In the rows, zero is written as 128.
119 115 159 137 127 129 115 148 141 148 108 159 100 127 125 110 149 144
 130 115 132 128 141 79 96 109 181 167 113 120 162 136 120 161 134 137
 136 146 151 129 97 110 143 127 133 116 -> N
139 143 176 146 120 135 109 122 115 121 99 173 117 116 114 149 142 122
 116 103 108 115 144 102 110 119 187 180 129 114 149 156 129 134 146 142
 143 170 158 135 113 101 152 116 161 125 -> N
137 135 151 137 119 129 131 146 121 138 98 129 126 125 105 164 120 118
 118 129 106 106 125 140 151 115 140 134 145 128 142 143 128 103 125 131
 126 109 133 141 147 131 103 132 137 141 -> D
163 148 152 142 150 119 136 145 128 124 111 106 125 164 137 90 130 192
 129 143 136 86 146 133 72 132 182 167 150 116 120 178 159 108 143 139
 138 124 153 155 171 127 135 123 126 135 -> L
86 127 123 97 99 140 117 118 126 138 153 152 142 123 145 114 144 95 122
 137 140 140 149 110 135 123 156 125 92 132 142 120 115 142 121 148 133
 174 135 96 80 129 161 121 141 138 -> E
89 159 133 120 94 133 141 100 69 106 115 149 167 87 113 227 116 86 115
 106 95 118 97 173 242 117 84 122 125 173 106 83 121 74 104 120 118 116
 101 108 131 141 106 135 146 151 -> W
112 102 109 104 141 117 148 135 165 125 152 142 117 131 130 123 136 157
 134 152 115 131 126 146 125 124 80 101 117 149 126 94 117 137 110 143
 111 92 111 143 145 131 105 141 115 124 -> R
151 127 119 154 138 117 140 125 137 150 95 86 143 135 109 130 112 85 153
 92 128 127 103 126 132 141 108 117 166 102 133 138 131 110 131 99 113
 82 125 144 149 156 107 137 108 131 -> J
97 108 135 128 129 132 123 131 151 160 157 120 135 101 127 91 135 137
 146 120 144 151 123 107 128 133 114 129 88 144 132 97 101 149 111 121
 121 122 125 108 87 119 147 114 117 125 -> W
149 136 149 153 138 125 126 151 124 138 104 106 129 137 119 132 111 136
 130 116 121 98 133 154 102 140 124 138 158 127 126 153 140 108 123 131
 134 83 133 142 161 124 111 134 120 133 -> D
151 126 156 142 134 120 125 131 146 131 113 127 122 135 111 122 131 155
 130 127 134 119 137 121 109 135 156 157 149 115 137 154 129 127 141 117
 132 140 142 159 132 121 138 123 116 131 -> K
78 106 80 90 106 132 130 93 123 126 133 102 138 116 149 96 119 93 138
 149 171 150 107 108 143 121 114 89 84 129 108 99 107 161 117 116 114
 156 113 93 102 148 136 119 105 109 -> Q
173 127 117 149 153 116 149 126 126 117 77 105 129 173 116 142 109 96
 144 116 110 92 102 154 94 153 110 113 195 98 132 154 145 110 141 125
 118 76 116 161 197 152 76 147 110 113 -> J
142 98 101 104 129 125 136 102 131 112 117 173 125 129 118 152 121 55
 137 130 112 110 97 125 116 119 121 94 145 95 169 127 102 142 145 135
 110 144 124 135 138 128 97 150 133 113 -> E
104 142 146 122 127 124 127 123 139 128 127 138 130 116 131 132 138 171
 123 128 115 103 137 129 118 113 124 142 110 152 119 118 137 122 112 144
 136 125 140 129 136 129 134 126 134 140 -> N
97 127 136 108 135 134 129 122 147 137 139 125 132 142 135 108 141 149
 127 122 128 130 134 117 104 125 131 142 114 140 127 109 131 139 117 136
 131 122 132 130 117 133 135 111 130 128 -> J
132 111 131 125 138 126 149 136 137 156 128 133 131 126 115 128 131 152
 133 129 120 131 112 123 122 135 119 116 138 126 133 124 120 122 125 124
 116 109 123 143 129 128 113 128 129 118 -> C
114 120 151 130 117 117 145 144 133 134 108 163 108 116 115 147 124 131
 119 133 113 133 119 119 143 116 130 133 139 124 140 117 115 129 118 132
 119 116 117 136 131 129 108 148 122 118 -> Q
154 119 91 121 138 115 144 112 137 143 125 88 144 144 137 92 100 106 182
 117 131 94 93 137 107 126 83 95 164 108 143 131 144 110 121 106 107 73
 122 144 156 146 89 166 97 122 -> E
122 122 128 136 107 131 117 101 101 119 109 148 135 89 100 213 122 66
 112 90 119 143 108 146 194 136 97 101 141 138 146 102 107 126 127 124
 120 116 113 102 116 129 109 136 132 128 -> F
158 125 136 140 139 116 136 133 138 101 119 148 114 174 136 102 138 134
 111 164 133 107 150 132 70 146 194 129 130 88 134 172 119 134 148 173
 137 170 144 139 159 126 131 117 142 129 -> L
111 123 158 145 117 132 112 148 141 165 133 128 129 79 98 139 130 112
 118 102 135 149 142 116 140 130 130 136 115 133 148 122 107 127 116 119
 127 114 137 117 96 115 144 116 129 148 -> D
91 125 133 107 114 128 139 124 122 124 127 158 124 92 116 153 127 140
 111 136 125 136 126 131 155 125 119 122 122 141 120 101 117 128 119 131
 116 134 114 125 121 130 124 134 122 122 -> Q
137 107 131 132 145 115 133 137 167 147 130 145 124 133 133 89 131 113
 140 134 129 116 127 117 75 131 142 117 130 105 157 145 118 141 136 134
 121 126 139 133 143 133 129 139 114 127 -> E
152 88 105 137 127 116 119 110 154 121 130 117 113 160 127 87 124 81 152
 140 169 141 122 102 81 148 152 104 126 80 151 144 93 170 143 125 124
 167 130 129 105 132 131 125 105 117 -> K
110 100 112 82 137 137 120 118 133 137 128 99 123 160 160 40 141 122 148
 156 194 151 122 76 51 112 182 140 77 112 145 144 117 176 143 135 130
 166 143 89 86 118 167 95 110 105 -> S
101 104 146 110 138 143 133 144 144 141 148 155 116 140 144 88 148 169
 130 153 124 122 132 108 105 122 152 144 91 146 135 109 113 154 118 149
 125 139 126 125 109 113 134 114 127 108 -> W
148 189 189 151 116 145 131 126 95 124 90 145 153 141 121 170 138 145 93
 127 90 109 141 137 146 118 190 184 148 138 107 180 163 75 139 136 144
 154 155 141 146 123 156 112 181 143 -> C
151 114 156 151 141 122 110 122 159 140 129 139 113 119 114 126 140 137
 133 113 140 128 120 114 91 128 139 126 137 115 165 134 124 149 138 129
 127 125 142 129 113 119 127 128 132 132 -> F
150 117 139 126 144 121 140 136 142 126 102 122 110 167 132 95 125 143
 139 157 139 122 118 117 76 117 158 136 130 103 145 151 127 135 143 143
 132 134 135 127 141 124 119 130 120 118 -> S
122 158 144 124 135 127 138 142 131 160 130 97 156 136 148 91 124 188
 149 129 125 92 142 139 119 121 129 154 146 150 112 147 173 91 117 118
 131 90 143 142 146 142 139 139 112 147 -> E
119 106 159 139 126 117 124 149 137 134 118 170 95 109 117 131 131 122
 119 110 138 147 129 111 93 135 136 144 141 118 152 123 109 158 128 133
 130 120 119 126 108 114 127 144 116 111 -> Q
92 86 82 83 148 143 129 117 140 131 146 112 124 174 168 54 137 123 141
 139 159 134 126 109 55 145 135 114 96 123 121 103 116 192 127 140 125
 129 115 110 118 134 130 104 105 83 -> J
150 96 100 123 138 105 150 133 143 123 99 116 103 155 131 98 108 109 158
 148 138 111 88 121 86 125 117 92 155 93 142 133 116 147 132 119 105 101
 111 143 158 149 79 159 91 97 -> Q
178 141 159 157 126 131 118 132 113 125 85 128 129 128 92 168 109 91 129
 107 112 99 116 137 117 126 152 146 174 96 151 174 135 101 148 122 129
 122 148 149 147 117 110 129 149 137 -> D
108 164 146 106 97 149 127 109 93 123 129 121 157 127 144 141 133 149
 123 126 110 130 149 147 192 111 149 170 108 163 91 131 153 97 118 132
 136 140 137 122 125 120 157 109 157 135 -> R
150 150 115 150 116 117 137 108 110 105 87 113 145 139 120 161 113 94
 132 136 108 90 119 153 146 141 125 102 147 108 112 152 136 95 130 139
 125 136 130 134 174 154 107 140 130 139 -> N
144 120 169 160 145 116 126 140 172 140 133 132 118 135 130 78 137 167
 124 133 135 131 157 115 80 141 171 163 123 113 128 156 117 141 137 133
 141 146 144 152 137 113 160 110 118 130 -> K
132 128 131 133 107 134 132 116 118 136 117 134 137 138 124 138 135 88
 122 136 133 140 124 112 132 131 164 118 119 106 136 148 112 125 131 136
 130 170 132 111 99 131 137 115 158 134 -> C
101 142 137 114 121 143 123 104 113 130 129 133 142 121 143 108 135 161
 133 120 119 112 143 114 124 118 154 157 100 143 108 127 138 133 121 141
 135 145 143 121 118 111 152 108 142 118 -> N
86 123 123 122 110 132 115 114 133 152 133 117 138 91 131 109 138 120
 137 104 145 146 133 99 139 119 128 133 83 141 125 107 109 150 115 123
 131 140 137 99 88 128 156 114 121 129 -> N
180 98 118 151 141 108 137 145 155 119 97 149 101 153 103 143 129 77 142
 142 133 130 122 123 95 144 141 108 164 81 163 162 114 144 152 134 111
 125 130 151 138 133 105 151 121 119 -> R
127 133 130 114 117 130 119 105 119 118 114 109 141 141 132 120 126 136
 128 139 147 116 135 124 131 128 158 152 125 130 115 144 129 127 140 115
 133 164 138 135 125 131 147 112 119 131 -> K
77 131 123 93 114 137 140 112 123 126 128 135 134 124 151 122 141 160
 118 152 112 112 144 121 153 108 142 134 78 160 106 105 125 137 108 149
 132 149 129 112 124 127 137 113 131 119 -> N
127 94 106 131 130 132 111 110 134 147 136 109 121 115 130 109 126 95
 154 91 165 152 106 109 112 140 100 100 126 124 153 102 109 173 127 114
 119 101 116 101 91 124 118 131 102 107 -> F
115 124 108 118 122 123 141 93 125 123 147 104 147 120 128 118 109 142
 146 116 121 129 117 144 163 128 84 119 128 141 101 100 118 116 106 115
 120 100 110 141 133 125 117 128 108 121 -> K
93 116 95 121 106 119 142 101 134 132 158 100 145 110 121 130 114 115
 142 119 133 153 125 142 184 142 68 92 109 143 107 79 99 121 94 121 115
 109 99 118 107 138 119 135 97 135 -> K
112 132 174 136 112 134 129 143 126 141 142 181 122 90 103 170 146 146
 113 101 92 160 152 130 183 120 135 169 126 151 139 109 122 115 116 136
 128 112 127 137 104 94 145 128 155 134 -> R
182 140 163 174 138 108 143 146 132 137 81 115 128 133 91 172 114 142
 132 132 87 99 105 157 143 130 118 140 189 97 150 155 145 82 133 119 125
 76 133 176 189 143 78 163 139 133 -> U
168 114 117 120 145 121 139 133 137 105 94 140 118 168 129 129 133 122
 132 166 122 102 122 143 100 133 156 123 151 106 132 165 135 130 160 136
 115 144 134 161 178 137 111 132 129 114 -> R
97 172 186 135 102 121 135 129 115 121 115 154 137 91 113 178 129 167 96
 126 101 116 141 148 172 107 124 160 135 163 104 122 144 84 105 135 138
 125 131 136 135 130 137 135 150 163 -> Q
131 128 140 142 144 123 121 132 150 140 113 117 127 141 145 74 139 154
 137 133 138 107 142 106 70 133 169 145 110 113 122 158 133 147 137 137
 137 146 153 133 142 127 154 112 120 121 -> N
131 121 152 135 124 126 114 119 151 124 126 136 126 137 134 92 142 128
 116 140 148 137 152 109 99 129 188 155 103 114 129 156 108 151 144 133
 143 186 149 133 119 120 171 100 129 129 -> K
99 125 120 114 123 123 142 121 114 130 129 113 134 114 124 142 114 127
 132 116 135 146 118 146 147 126 79 119 121 152 118 92 113 116 109 131
 129 91 105 98 115 124 120 138 111 132 -> S
113 119 132 111 141 121 135 141 163 140 156 120 123 146 149 82 143 189
 141 148 133 127 143 135 98 121 118 139 110 153 116 117 141 134 113 138
 127 100 131 141 132 126 136 126 118 129 -> R
95 86 114 132 135 108 149 142 168 158 153 138 112 84 115 98 120 132 140
 120 137 165 111 114 122 141 74 88 114 125 133 79 91 156 104 123 104 84
 100 128 119 129 111 144 87 109 -> Q
141 124 143 141 143 108 152 155 144 140 129 123 111 142 125 101 129 181
 131 134 117 114 133 130 109 122 138 142 142 125 138 131 130 116 118 141
 126 83 129 152 157 125 104 141 116 128 -> L
73 134 93 99 115 141 143 107 121 150 159 88 161 133 147 99 125 132 141
 120 132 149 138 129 164 147 94 107 97 149 89 82 128 122 90 134 119 102
 105 106 110 147 133 112 112 125 -> J
98 140 141 122 131 143 137 130 140 134 145 137 138 153 144 97 144 153
 112 142 118 130 165 127 110 152 168 143 106 127 106 124 135 130 119 162
 136 146 130 125 124 127 153 98 141 122 -> J
98 91 95 108 142 113 140 119 160 136 145 129 116 109 124 114 127 144 149
 129 127 117 109 120 101 125 72 90 106 137 136 81 104 153 105 136 111 94
 116 127 127 130 99 140 101 114 -> N
107 136 144 124 115 131 119 132 124 158 114 108 127 129 142 99 135 153
 147 109 140 121 135 93 126 104 157 165 109 141 133 130 140 139 118 119
 137 123 145 117 97 126 145 125 124 125 -> N
115 164 155 144 115 124 137 140 130 147 139 134 152 123 132 131 131 148
 125 128 105 115 153 148 152 130 129 139 139 140 120 138 151 84 109 142
 135 113 134 129 131 138 143 141 137 159 -> E
120 125 139 124 144 125 124 132 155 144 149 105 134 128 133 88 137 190
 143 146 137 121 127 132 90 131 104 127 115 130 125 114 133 131 110 131
 135 102 133 139 136 134 124 129 124 130 -> U
113 123 159 155 129 131 114 157 154 174 164 119 126 108 116 88 144 171
 141 115 139 163 151 106 111 151 126 144 115 116 142 110 118 140 105 133
 139 104 134 123 84 113 152 127 129 129 -> U
104 117 119 117 119 139 116 125 133 145 129 111 141 106 120 118 122 103
 125 127 146 135 129 124 129 125 130 113 97 132 129 123 106 140 121 126
 123 135 135 107 114 130 137 106 125 134 -> D
156 117 167 152 114 110 114 121 147 115 98 160 105 111 83 184 132 84 118
 108 133 137 118 111 129 115 140 150 154 106 179 144 102 137 145 114 133
 158 141 146 103 122 124 142 134 150 -> K
117 135 138 124 115 136 119 113 122 127 115 118 150 109 123 139 133 114
 116 143 134 135 126 132 151 127 140 130 104 119 123 131 114 124 130 127
 137 158 138 117 132 139 142 114 146 131 -> U
89 107 125 106 115 128 128 125 150 143 145 172 132 90 122 133 139 89 117
 126 124 146 132 113 142 117 125 112 99 132 157 103 95 146 124 136 120
 149 129 109 103 129 139 130 131 133 -> E
127 142 113 117 111 131 130 121 121 123 130 97 148 163 156 99 133 126
 140 152 140 129 146 141 138 134 148 128 114 132 99 146 145 117 123 137
 128 136 132 124 131 143 146 120 129 135 -> R
143 128 165 144 141 147 104 127 133 125 119 140 118 152 152 93 151 160
 114 129 144 114 158 115 70 139 201 159 120 123 133 165 142 155 152 150
 147 164 149 121 127 107 162 100 144 116 -> F
149 149 135 150 115 115 129 113 108 125 101 72 147 142 127 135 105 125
 149 101 136 109 117 151 150 131 104 146 164 136 109 146 144 95 118 101
 137 93 123 141 149 142 118 142 104 142 -> K
137 109 107 113 134 131 132 116 123 127 112 111 137 138 120 132 118 111
 153 142 139 102 95 130 123 137 115 109 135 125 133 125 118 127 136 116
 108 127 122 131 134 140 105 132 112 119 -> W
115 140 134 109 141 121 151 118 141 118 135 110 137 143 138 114 119 183
 128 159 125 108 127 156 110 117 97 119 116 147 102 116 136 98 110 148
 133 108 124 124 156 132 124 130 120 144 -> S
137 138 160 149 117 116 133 130 130 119 89 154 123 115 111 157 122 102
 107 134 116 123 123 129 135 129 154 132 145 107 129 153 120 115 138 129
 125 151 132 135 155 139 129 133 134 135 -> Q
138 114 152 137 163 114 149 146 168 122 137 161 118 135 116 128 134 182
 125 158 91 91 118 156 84 142 100 117 136 137 131 117 118 117 118 156
 117 98 118 161 177 124 95 137 123 130 -> W
91 147 134 117 98 138 120 108 119 132 151 92 155 143 158 81 133 158 127
 139 157 139 167 120 140 134 162 158 87 149 90 131 135 130 111 134 146
 162 135 111 90 123 180 98 128 142 -> K
152 126 118 128 143 112 160 121 126 113 92 123 132 125 93 180 106 124
 130 140 108 110 96 164 144 130 78 97 167 116 130 125 123 87 136 128 110
 95 111 143 176 140 84 154 115 136 -> S
160 118 146 152 145 120 132 158 141 145 102 132 118 116 84 162 113 135
 130 116 113 106 119 142 111 143 114 121 173 112 152 144 128 109 135 123
 114 84 132 161 158 125 94 142 118 135 -> D
128 116 154 130 146 134 131 145 140 138 130 149 126 127 118 123 139 170
 126 145 117 110 129 131 109 145 138 143 129 138 132 127 124 127 132 138
 122 128 129 146 136 117 127 120 125 124 -> W
80 107 106 100 119 149 112 97 138 146 183 124 138 122 164 63 149 133 131
 141 169 160 151 100 114 149 151 103 61 134 117 97 110 183 115 150 127
 168 125 79 66 117 170 86 126 109 -> F
103 145 127 111 97 136 121 109 101 141 102 100 142 125 142 126 129 121
 143 115 136 116 123 104 163 94 151 150 104 146 123 128 137 128 118 116
 134 138 141 106 104 139 138 125 130 131 -> N
88 139 125 122 106 135 136 118 122 123 150 137 153 96 115 166 135 140
 105 149 101 144 139 160 194 143 93 102 101 136 106 90 111 100 98 153
 131 124 108 115 132 135 124 127 149 135 -> U
140 141 126 141 127 132 120 136 128 146 125 74 144 154 138 84 115 134
 146 140 153 102 142 134 92 146 148 123 129 112 113 163 146 114 120 133
 133 120 141 127 134 135 136 113 121 142 -> D
101 92 108 92 144 118 130 122 156 123 166 141 107 136 142 82 143 161 127
 145 154 130 130 115 70 120 126 118 92 134 143 99 99 168 119 153 126 130
 126 120 115 120 125 122 117 121 -> L
131 132 164 137 118 122 112 130 128 126 118 149 119 117 122 120 147 117
 104 118 147 142 152 105 112 123 199 168 110 113 152 158 107 141 145 142
 144 178 154 116 108 116 165 106 151 142 -> L
105 128 165 123 127 124 125 131 145 139 136 140 117 113 113 132 138 156
 123 120 143 147 135 115 111 110 122 151 110 144 147 112 120 128 118 137
 139 126 135 108 88 110 148 128 134 152 -> S
143 107 115 129 116 124 125 126 136 116 118 147 118 148 121 136 138 76
 130 147 137 150 133 125 127 142 154 114 123 103 146 143 109 148 144 142
 119 160 130 126 116 131 131 129 134 123 -> R
145 95 99 123 159 129 147 118 150 132 126 124 120 159 123 99 119 109 156
 112 119 121 103 118 82 147 110 103 153 93 141 116 118 148 133 128 107
 91 115 154 148 129 93 131 110 92 -> J
131 130 101 101 148 120 135 125 121 107 136 87 129 190 180 42 124 178
 141 155 155 94 142 139 51 138 149 134 120 133 95 147 139 144 129 153
 141 123 131 130 165 134 129 109 114 113 -> L
114 118 126 111 139 122 137 138 161 137 153 122 123 141 144 94 141 179
 140 147 132 127 139 137 108 117 112 131 112 154 117 114 138 132 112 137
 122 97 127 141 132 129 128 131 118 130 -> R
99 83 104 125 139 118 137 142 163 156 172 120 105 132 149 36 130 156 157
 140 168 158 129 98 60 154 118 99 103 104 130 100 108 183 108 136 115
 115 108 114 89 125 133 131 88 98 -> Q
125 114 125 128 153 102 143 140 160 144 161 106 118 133 132 79 132 198
 146 122 139 117 126 133 82 127 96 123 130 140 130 110 125 130 106 137
 125 68 123 148 143 128 111 141 104 139 -> L
113 129 108 102 126 129 139 102 129 117 114 114 141 143 123 151 124 102
 132 128 123 115 107 136 134 124 104 109 132 131 125 109 127 120 122 128
 119 118 120 130 143 151 104 126 128 131 -> J
125 102 109 110 142 138 131 112 133 132 149 116 133 141 140 87 121 131
 158 133 137 114 104 120 99 137 113 118 111 126 124 108 115 146 122 130
 116 122 120 129 119 117 119 120 117 103 -> W
161 115 87 121 131 138 117 83 118 131 123 69 144 150 147 86 111 95 175
 109 163 120 88 115 109 133 118 92 135 101 133 135 137 151 138 108 114
 117 128 117 126 138 113 125 110 103 -> F
162 130 165 156 147 117 129 137 153 133 99 122 119 141 117 102 127 136
 130 136 143 127 133 120 69 132 166 147 136 95 143 170 124 123 150 136
 140 145 148 125 142 119 147 121 128 140 -> S
147 114 182 158 139 120 116 175 157 148 125 191 90 106 106 132 147 116
 121 96 119 130 149 105 76 124 152 161 165 109 194 149 121 144 140 137
 139 116 139 139 104 102 135 153 135 129 -> E
